B, the same points and some others measured another way; then each row and its match in B:
B:
1: 139, -135, 28, 274, -373, 47, -262, 129, 40, -267, 110, -22, 191, -152, -123, 52, -77
2: 80, -4, 79, 200, -226, -150, -376, 262, -128, 108, 118, -7, -28, -319, -233, -148, 158
3: -23, -18, -20, 85, -32, 9, -51, 50, -31, -11, 46, 19, -101, -59, -20, -97, 18
4: -114, 65, -132, 203, 15, 80, -50, -27, 74, -99, 23, 119, -135, 11, 264, -7, 84
5: 222, 38, 106, -56, -4, 111, -107, 228, 69, 139, 154, -93, 172, -67, -243, 113, -362
6: -17, 23, -19, -10, 74, 34, 10, 55, 32, 56, 43, -3, -94, 26, -6, -49, -64
7: 32, 23, 117, -181, 21, 6, 48, 70, -39, 118, 78, -46, 11, -9, -288, -3, -232
8: -73, 108, -3, -100, 189, 35, 37, 9, 81, 220, -17, -16, -106, 81, 33, 14, -77
9: -27, 5, -27, 64, -14, 25, -21, 23, -12, -22, 45, 34, -81, -26, -11, -56, -24
10: -67, 41, 4, 28, 19, 35, -41, -9, 48, 88, -17, -4, -53, -1, 33, 11, -18
11: -69, 53, -53, 22, 151, 131, 92, -96, 32, 122, -49, 11, -109, 39, 141, -13, -74
12: 33, -40, -2, 52, -43, 42, -65, 111, 61, -42, 70, -33, -23, -2, -32, -33, -72
13: 24, -11, -72, 53, 48, 30, 37, 0, -22, -22, 45, 31, -90, 15, -25, -79, -71
14: 27, -60, -1, 129, -137, 43, -82, 70, -10, -122, 81, 11, -10, -78, -51, -49, -45
15: -105, 64, 6, 13, 18, 35, -5, -24, 7, 51, 8, 43, -89, -12, 26, -7, -14
16: -20, 6, -50, 70, 4, 24, -2, 11, -20, -35, 50, 47, -94, -13, -4, -67, -26
17: -95, 59, -21, 39, -1, 22, 2, -20, -25, -15, 41, 82, -106, -23, 14, -32, -8
18: -6, -1, -62, 55, 53, 31, 25, -25, -17, 28, 7, 21, -95, 4, 4, -72, -37
19: -285, -142, -41, -238, 146, -22, 379, -303, 37, -66, -194, -61, -264, 327, 42, -161, 31
20: -308, 158, -8, -307, 442, -49, 231, -156, 45, 460, -183, -34, -368, 210, 133, -121, 96
21: -135, 69, 24, 141, -24, 46, -146, -4, 4, 166, -53, 10, -110, -138, 146, -34, 139
22: -557, -392, 17, -129, -82, -333, 290, -423, -255, -46, -406, -127, -600, 123, -20, -636, 672
23: 33, 71, -9, 1, -33, -82, -84, 89, -37, 4, 114, 72, -20, -32, -199, -8, -79
24: -42, 40, -18, 30, 32, 31, -19, -12, 22, 66, 2, 15, -60, 2, 7, -6, -39
25: -91, 68, -12, -9, 51, 1, -14, -46, 46, 102, -32, 17, -68, 37, 15, 19, -13
26: -67, 14, -61, 66, 68, 89, 56, -60, 4, 13, -9, 35, -123, 13, 108, -56, -23
27: -40, 66, -26, -7, 70, 55, 29, -7, 28, 43, 34, 40, -65, 30, 8, 13, -97
28: 19, -31, -53, 46, 45, 22, 14, -5, -1, 31, 3, -11, -79, 16, -23, -78, -45
29: -207, -129, -44, 17, 38, -25, 145, -158, -94, -5, -121, -20, -300, 32, 82, -275, 195
30: -23, 19, -24, 45, 1, 35, -2, 26, -21, -23, 62, 45, -82, -24, -25, -54, -52
31: -68, 68, 6, 28, -3, 25, -56, -19, 43, 76, -5, 21, -24, -7, 7, 47, -35
32: -19, -31, -69, 77, 56, 33, 38, -44, -40, 33, -15, 9, -132, -10, 30, -119, 4
33: -21, 49, -13, 10, 58, 48, -26, -8, 67, 112, -15, -14, -24, 27, 15, 34, -76
34: 42, -64, 10, 189, -164, 17, -199, 121, 21, -43, 49, -33, 6, -126, -19, -52, 39
35: 14, -41, -82, 103, 6, 15, 7, 5, -43, -52, 40, 37, -112, -15, -9, -117, -9
36: -309, 138, 7, -309, 407, -49, 238, -130, 19, 411, -152, -28, -381, 190, 102, -149, 94
37: 118, -10, 221, -296, -70, -149, -79, 183, -18, 206, 89, -146, 133, -5, -576, 32, -266
38: 8, -30, -45, 137, -73, 36, -53, -30, -12, -47, 8, 24, -17, -45, -7, -27, -25
39: -39, 11, -17, 24, 11, 32, -1, 6, 21, 4, 23, 14, -67, 13, -6, -27, -47
40: -31, 17, -9, 62, 1, 29, -44, 15, -7, 55, 16, 10, -73, -45, 0, -46, -11
41: -37, 2, -2, 66, 4, 56, -47, 3, 29, 77, -17, -23, -60, -32, 43, -28, -10
42: -56, 65, -77, 135, 13, 50, -77, 10, 70, -12, 24, 65, -74, 0, 137, 15, 21
43: 33, -18, -21, 4, 53, 7, -16, 59, 22, 75, 24, -38, -67, 17, -61, -67, -63
44: 485, 379, -52, 129, 133, 355, -263, 401, 299, 109, 403, 111, 460, -54, -35, 556, -756
45: 10, 66, -28, 43, 41, 64, -29, 28, 43, 45, 50, 32, -18, -1, 5, 38, -111
46: -8, 3, -59, 45, 42, 33, 43, -11, -34, -15, 44, 43, -104, 2, -19, -77, -57
47: 203, 50, 42, -113, -109, -208, -207, 270, 77, -24, 204, -7, 170, 60, -483, 106, -232
48: -56, 62, -29, 22, 46, 1, 0, -39, -23, 79, 2, 49, -89, -8, -20, -28, -22
49: 60, -61, -57, 84, 2, 26, -21, 67, 5, -38, 55, -14, -70, -4, -32, -99, -49
50: -356, -252, 20, -151, -103, -348, 173, -227, -220, -85, -196, -44, -415, 100, -222, -459, 423
51: 91, -88, -73, 82, 28, 35, 0, 62, 7, -29, 43, -38, -72, 14, -33, -118, -67
52: -350, -242, 78, -85, -119, -229, 119, -175, -218, -15, -185, -77, -399, -19, -125, -447, 415
53: -39, 96, -17, -123, 166, 142, 145, -61, 123, 67, 16, 13, -5, 158, 38, 125, -263
54: -189, 20, -40, 162, 62, 243, 76, -112, 5, 18, -53, 44, -197, -72, 359, -74, 59
55: -70, 65, -53, -8, 123, 19, 54, -56, -9, 108, -14, 40, -133, 33, 29, -49, -26
56: 1, 10, -22, 50, 31, 38, -48, 21, 49, 78, -2, -23, -41, 1, 14, -12, -43
57: -11, 9, -60, 59, 27, 35, 17, 4, -4, -36, 49, 46, -89, 10, 5, -55, -52
58: 107, 9, 47, -71, -100, -174, -180, 188, 56, 23, 110, -38, 87, 30, -352, 35, -109
59: -56, 38, 88, -70, -21, 20, -24, 36, 10, 90, 28, -22, -20, -26, -112, 13, -95
60: -27, 31, -27, 12, 68, 34, -1, -4, 33, 86, -2, -2, -73, 24, 12, -21, -51
61: 2, 20, -2, -138, 112, 116, 142, -16, 130, -3, 35, -31, 13, 176, -37, 90, -276
62: -414, -264, 5, -79, -66, -212, 216, -268, -191, -94, -228, -51, -468, 78, -9, -472, 453
63: -88, 21, -44, 103, 31, 119, 9, -28, 42, -4, -1, 31, -111, -10, 169, -30, 0
64: -94, -77, -22, 22, -21, -26, 39, -24, -38, -53, -6, -3, -163, 14, -21, -158, 66
65: -50, 43, -11, 11, 19, 9, -17, -12, 13, 52, 10, 22, -58, 6, -26, -8, -41
66: -45, 26, -11, 35, 1, 37, -26, 26, 29, 8, 35, 20, -64, -3, 9, -16, -39
67: -58, 42, 16, 10, 19, 70, -17, 24, 50, 48, 24, 2, -53, -2, 30, 11, -65
68: 37, -29, -1, 59, -20, 31, -96, 94, 84, 41, 25, -59, -4, -2, -17, -11, -51
69: -132, 155, 15, -179, 251, 34, 102, -27, 59, 273, -27, 3, -153, 103, 30, 12, -88
70: -10, -6, 22, 118, -76, 11, -165, 114, 30, 51, 35, -26, -46, -99, 5, -51, 47
71: 59, -62, -30, 62, -19, 40, -29, 98, 29, -59, 75, -25, -48, 1, -43, -74, -78
72: -142, 196, -51, -279, 431, 36, 242, -67, 65, 321, -29, 30, -242, 218, 62, -17, -138

-31, -64, 181, -365, -362, -71, -26, -30, -299, 298, 7, -81, 63, -208, -47, -100, 215, -296, -130, -25, -392, 109, -79, -77, 83, 147
63
74, -56, -264, 297, 93, 69, 236, 40, 334, -174, -225, -94, 3, 187, 119, -189, -129, 585, -31, 54, 173, -242, 212, 215, 154, -243
46
-239, 74, 232, -257, -306, -161, -162, 199, -361, 318, -116, -72, 113, -200, -148, -330, 414, -252, -271, 92, -139, 297, -73, 42, -3, 73
13
-200, -273, -238, -25, 362, -627, 7, -13, 320, -182, -35, 479, -23, -175, -140, 575, 178, 312, -245, 604, 579, -487, 9, 48, -425, -107
49
-96, 236, 431, 97, -214, 353, -125, 221, -390, 210, -228, -549, 131, 146, 101, -597, 192, 211, -97, -129, -254, 215, 72, 170, 437, -98
23
193, 86, -13, 160, -13, 414, 321, 44, 121, -149, -266, -242, 116, 215, 195, -197, -100, 499, 242, -176, -113, -68, 196, 135, 326, -243
19
84, -252, -259, -330, -140, -222, 370, -105, 96, 6, -79, 340, 35, -361, -134, 380, 211, -88, -19, 191, -108, -229, -47, -123, -245, 66
12
-129, -199, 254, -458, -173, -143, -49, -9, -292, 431, -16, -176, 183, 52, 57, -115, 219, -2, -285, -116, -126, 43, 102, 121, 86, -31
5
104, -248, -162, -447, -224, -297, 148, -183, 99, 106, 104, 275, 12, -221, -46, 230, 23, -276, -1, 25, -224, -49, -18, -114, -129, 106
34
-165, -311, 17, -484, -235, -275, 67, -58, -207, 454, -75, -10, 172, -74, -14, 4, 275, -16, -407, -38, -70, -100, 49, 96, -67, 15
71
-77, 264, 406, -121, -400, 375, -180, 65, -371, 266, -191, -395, 232, 195, 193, -443, 44, 23, 42, -361, -403, 310, -19, 61, 448, -20
42
105, 172, 180, 145, 23, 445, 192, 128, -14, -103, -285, -315, 180, 271, 196, -253, -10, 514, 231, -182, -62, 35, 194, 171, 356, -274
36
241, -152, -417, 217, 61, 48, 414, -85, 456, -278, -149, 66, -67, 36, 89, 48, -197, 454, 117, 85, 40, -347, 173, 83, 76, -167
9
-369, 184, 114, -81, -254, -407, -612, -26, -45, 96, 23, 248, 54, -52, -12, 1, -3, -270, -191, 165, 30, 154, -261, -70, -40, 152
22
250, -408, -294, -39, 439, -445, 292, -153, 524, -346, 207, 321, -196, -111, -33, 509, -126, 284, 78, 452, 281, -497, 222, 29, -226, -146
60
304, -138, -571, 130, -42, -73, 463, -156, 546, -396, -86, 373, -130, -219, -31, 272, -187, 145, 244, 197, -63, -319, 21, -106, -106, -23
39
-55, 85, 683, -121, -24, 303, -147, 147, -511, 286, -76, -626, 158, 205, 155, -351, 216, 247, -81, -114, -244, 99, 153, 170, 444, -135
53
-164, 2, 104, -336, -251, -297, -152, 81, -159, 212, -1, 139, 82, -190, -127, -129, 260, -326, -151, 96, -92, 260, -69, -11, -101, 83
28
124, 210, 447, 78, -76, 450, -115, 43, -155, 34, -60, -547, 115, 391, 309, -446, -184, 308, 216, -316, -303, 178, 191, 156, 587, -181
31
146, 60, 254, 67, 6, 408, 154, 55, -77, 16, -167, -456, 123, 299, 238, -304, -61, 472, 140, -218, -175, -16, 239, 186, 441, -239
69
-262, 70, 426, -206, -173, -34, -262, 191, -413, 387, -118, -330, 181, 99, 26, -422, 304, 40, -300, -50, -61, 239, 58, 187, 193, -66
29
-147, -361, -256, -399, 7, -587, 109, -38, 162, 171, -3, 367, 72, -152, -122, 220, 212, -3, -324, 228, 272, -154, 79, 90, -349, -47
51
-22, -198, -442, -31, 144, -489, 132, -118, 482, -283, -28, 582, -48, -195, -94, 518, -32, 141, -10, 402, 334, -352, -33, -56, -357, -41
43
-259, 244, 228, -62, -396, 182, -163, 238, -328, 337, -325, -303, 250, 142, 57, -647, 237, 67, -210, -237, -147, 387, 11, 189, 271, -74
35
-45, 392, 601, -62, -157, 418, -206, 230, -365, 93, -161, -411, 230, 241, 156, -483, 122, 83, 235, -261, -253, 485, 77, 116, 434, -151
33
69, 334, 488, 91, -18, 554, 20, 203, -247, -56, -247, -446, 213, 259, 196, -346, 79, 362, 314, -208, -193, 240, 141, 129, 460, -233
1
154, -254, -579, 90, 1, -350, 324, -168, 494, -289, -20, 434, -182, -316, -111, 361, -90, 91, -16, 387, 63, -449, -30, -99, -239, 45
62
19, -217, 134, -489, -177, -218, 27, -117, -156, 247, 107, 47, 72, -145, -10, 142, 142, -218, -90, 6, -240, -11, 13, -53, -21, 77
70
73, -106, 47, -383, -161, -299, 12, -60, -31, 40, 159, 232, -42, -312, -130, 149, 142, -404, 52, 171, -235, 102, -60, -143, -130, 133
41
252, 39, -437, 303, -105, -12, 359, -48, 358, -460, -118, 310, -219, -446, -160, 202, -20, -7, 244, 402, -184, -267, -135, -211, -91, 103
17
259, 202, 84, 253, 82, 362, 126, 27, 222, -339, -99, -180, 12, 230, 209, -159, -253, 376, 432, -91, -120, 32, 168, 68, 364, -215
25
151, -9, -498, 192, -79, -337, 72, -145, 534, -436, 67, 516, -238, -326, -114, 266, -215, -147, 182, 388, -28, -194, -148, -197, -185, 124
48
-186, -87, 140, -265, -389, -98, -166, -22, -276, 459, -76, -239, 125, 52, 72, -358, 119, -65, -377, -161, -249, 82, -2, 111, 196, 60
57
-72, 31, 388, -89, -146, 300, 19, 138, -368, 321, -214, -538, 202, 224, 161, -442, 193, 336, -167, -214, -189, 70, 173, 226, 392, -159
14
